Below are the code and all the weights of a small trained network. Each question names an input and a class and asks about switching units off, where a switched-off unit gives its printed mean instead of its output.

import numpy as np


def w(rows, s, z=0):
    codes = np.array(rows[::2]) - 128.0
    scale = np.full(codes.shape[1], s)
    scale[-1] = z or s
    return codes * scale


def f(y):
    return np.maximum(y, 0)


def log_softmax(a):
    a = a - a.max(-1, keepdims=True)
    return a - np.log(np.exp(a).sum(-1, keepdims=True))


def net(x, mask):
    res = np.array(x, float).reshape(1, 3) / 4 @ E
    y = f(res @ A[0][:, :-1].T + A[0][:, -1])
    res = res + np.where(mask, y, B[0][:, -1]) @ B[0][:, :-1]
    return log_softmax(res[-1] @ U[:, :-1].T + U[:, -1])


A, B = {}, {}
E = w([
[160,199,119,195,193,194,168],'x0',
[120,90,36,201,78,96,231],'x1',
[12,81,71,121,26,37,110],'x2',
],0.011)
A[0] = w([
[9,197,107,177,90,136,117,184],'N0',
[121,168,160,52,43,120,95,247],'N1',
[106,90,61,148,40,86,221,252],'N2',
[180,182,142,173,206,193,188,235],'N3',
[93,110,214,63,149,116,25,250],'N4',
[33,111,67,177,26,91,176,215],'N5',
[134,140,137,110,82,135,68,78],'N6',
[140,119,100,202,124,150,148,215],'N7',
[126,93,124,57,112,126,119,118],'N8',
[251,62,157,76,100,130,199,239],'N9',
[137,180,177,137,205,174,54,216],'N10',
],0.013,0.0032)
B[0] = w([
[134,131,120,68,79,102,83,183],'N0',
[150,125,167,132,213,79,82,186],'N1',
[139,117,144,251,104,103,146,234],'N2',
[125,165,112,87,138,157,241,240],'N3',
[117,41,78,84,182,156,106,219],'N4',
[117,149,132,127,25,89,85,250],'N5',
[187,137,135,136,174,134,92,154],'N6',
[124,77,130,125,137,107,208,171],'N7',
[102,129,117,139,147,102,91,162],'N8',
[133,163,171,222,169,202,69,177],'N9',
[106,205,140,55,113,172,98,218],'N10',
],0.023)
U = w([
[125,49,109,81,190,96,51,244],'0',
[129,168,71,124,56,73,241,5],'1',
[158,139,131,220,131,131,235,48],'2',
[124,108,132,184,1,2,99,204],'3',
[124,245,100,49,158,209,207,190],'4',
],0.0077,0.0024)

Each question gives the input, the list of numbers given to net, and the class t.
The units are the neurons (one row each of A and B). Each row of codes is followed by its name. A weight is (code - 128) times the scale printed after its matrix; where a second scale follows, it is the last column's (A, B and U).
mask holds one flag per neuron, in row order. A switched-off neuron (its flag False) gives its mean, the last column of its row in B, instead of its output. The means were averaged over made-up inputs and are rounded, as every weight is.
A unit's drop is (log p(t) with every unit on - log p(t) with that unit switched off) / (log p(t) with every unit on - log p(t) with every unit switched off).
The circuit of an input: a set's keep is (log p(t) with only the set's units on - log p(t) with every unit switched off) / (log p(t) with every unit on - log p(t) with every unit switched off). Starting from all 11 units, units are removed one at a time, each time the one whose removal leaves the highest keep (on an exact tie, the one counted first), for as long as the keep stays at least 0.8.
circuit, biggest first: the units of the circuit, biggest drop first
top k neurons: the k neurons with the biggest drops, biggest first
drop when u is switched off: that unit's drop, to one decimal
input [-3,6,-3], class 2: top 4 neurons : [N0 N9 N7 N8]
input [0,7,-7], class 2: circuit, biggest first : [N10]
input [7,0,3], class 1: top 2 neurons : [N10 N9]
input [4,7,0], class 3: top 2 neurons : [N5 N2]
input [0,7,-2], class 2: top 3 neurons : [N0 N7 N9]
input [4,4,-1], class 2: top 3 neurons : [N10 N5 N0]
input [7,5,0], class 1: top 3 neurons : [N9 N3 N1]
input [-7,-6,8], class 0: drop when N4 is switched off : 0.2
input [5,-5,6], class 0: drop when N3 is switched off : 0.2
input [3,-7,3], class 0: drop when N3 is switched off : 0.5
